Here is a tiny trained network, its code and every weight. The questions are about switching its units off for an input and a class, where a switched-off unit gives its printed mean instead of its output.

import numpy as np


def w(rows, s, z=0):
    codes = np.array(rows[::2]) - 128.0
    scale = np.full(codes.shape[1], s)
    scale[-1] = z or s
    return codes * scale


def f(y):
    return y / 2 * (1 + np.tanh(0.7978845608 * (y + 0.044715 * y**3)))


def log_softmax(a):
    a = a - a.max(-1, keepdims=True)
    return a - np.log(np.exp(a).sum(-1, keepdims=True))


def net(x, mask):
    res = np.array(x, float).reshape(1, 2) / 4 @ E
    y = f(res @ A[0][:, :-1].T + A[0][:, -1])
    res = res + np.where(mask, y, B[0][:, -1]) @ B[0][:, :-1]
    return log_softmax(res[-1] @ U[:, :-1].T + U[:, -1])


A, B = {}, {}
E = w([
[126,8,146,117,231,248,184,198,146],'x0',
[176,114,90,123,100,116,179,229,202],'x1',
],0.016)
A[0] = w([
[130,221,83,164,14,101,64,69,135,237],'n1',
[210,145,74,156,23,80,174,167,208,90],'n2',
[69,146,203,164,116,78,58,41,59,247],'n3',
[104,117,173,148,250,149,129,110,113,253],'n4',
[109,150,124,103,147,115,131,130,137,66],'n5',
[198,82,80,109,145,201,177,187,153,207],'n6',
[69,56,181,156,193,168,156,147,128,234],'n7',
],0.013,0.0047)
B[0] = w([
[101,223,145,140,22,59,95,143,150,253],'n1',
[5,99,124,147,132,62,222,237,137,205],'n2',
[141,158,53,123,47,140,86,10,84,237],'n3',
[159,136,160,175,95,229,158,84,164,207],'n4',
[113,148,112,118,110,76,119,135,107,126],'n5',
[127,92,194,122,240,90,94,180,114,235],'n6',
[148,143,196,163,143,203,108,166,135,232],'n7',
],0.013,0.031)
U = w([
[172,140,131,142,70,221,67,69,86,232],'0',
[178,57,38,98,180,114,249,72,80,3],'1',
[94,21,135,79,220,63,150,197,110,114],'2',
[249,89,187,121,196,210,69,172,120,155],'3',
[187,75,34,46,117,110,163,138,41,19],'4',
[46,195,112,110,10,83,176,235,129,88],'5',
[161,184,28,44,1,92,4,47,60,182],'6',
],0.0077,0.0048)

Each question gives the input, the list of numbers given to net, and the class t.
The units are the neurons (one row each of A and B). Each row of codes is followed by its name. A weight is (code - 128) times the scale printed after its matrix; where a second scale follows, it is the last column's (A, B and U).
mask holds one flag per neuron, in row order. A switched-off neuron (its flag False) gives its mean, the last column of its row in B, instead of its output. The means were averaged over made-up inputs and are rounded, as every weight is.
A unit's drop is (log p(t) with every unit on - log p(t) with that unit switched off) / (log p(t) with every unit on - log p(t) with every unit switched off).
The circuit of an input: a set's keep is (log p(t) with only the set's units on - log p(t) with every unit switched off) / (log p(t) with every unit on - log p(t) with every unit switched off). Starting from all 7 units, units are removed one at a time, each time the one whose removal leaves the highest keep (on an exact tie, the one counted first), for as long as the keep stays at least 0.8.
units of the circuit, in order: the units of the circuit, biggest drop first
k most important neurons: the k neurons with the biggest drops, biggest first
drop of u: that unit's drop, to one decimal
input [7,8], class 2: 3 most important neurons => (n6; n2; n3)
input [0,-8], class 6: units of the circuit, in order => (n3)
input [-1,6], class 2: units of the circuit, in order => (n1; n3)
input [0,-2], class 6: 3 most important neurons => (n7; n6; n2)
input [0,-1], class 6: 3 most important neurons => (n2; n7; n6)
input [4,4], class 3: 2 most important neurons => (n2; n7)
input [4,-4], class 3: 2 most important neurons => (n3; n1)
input [-2,0], class 6: drop of n2 => 0.4
input [-4,0], class 6: drop of n3 => 0.2
input [1,3], class 2: drop of n5 => 0.0
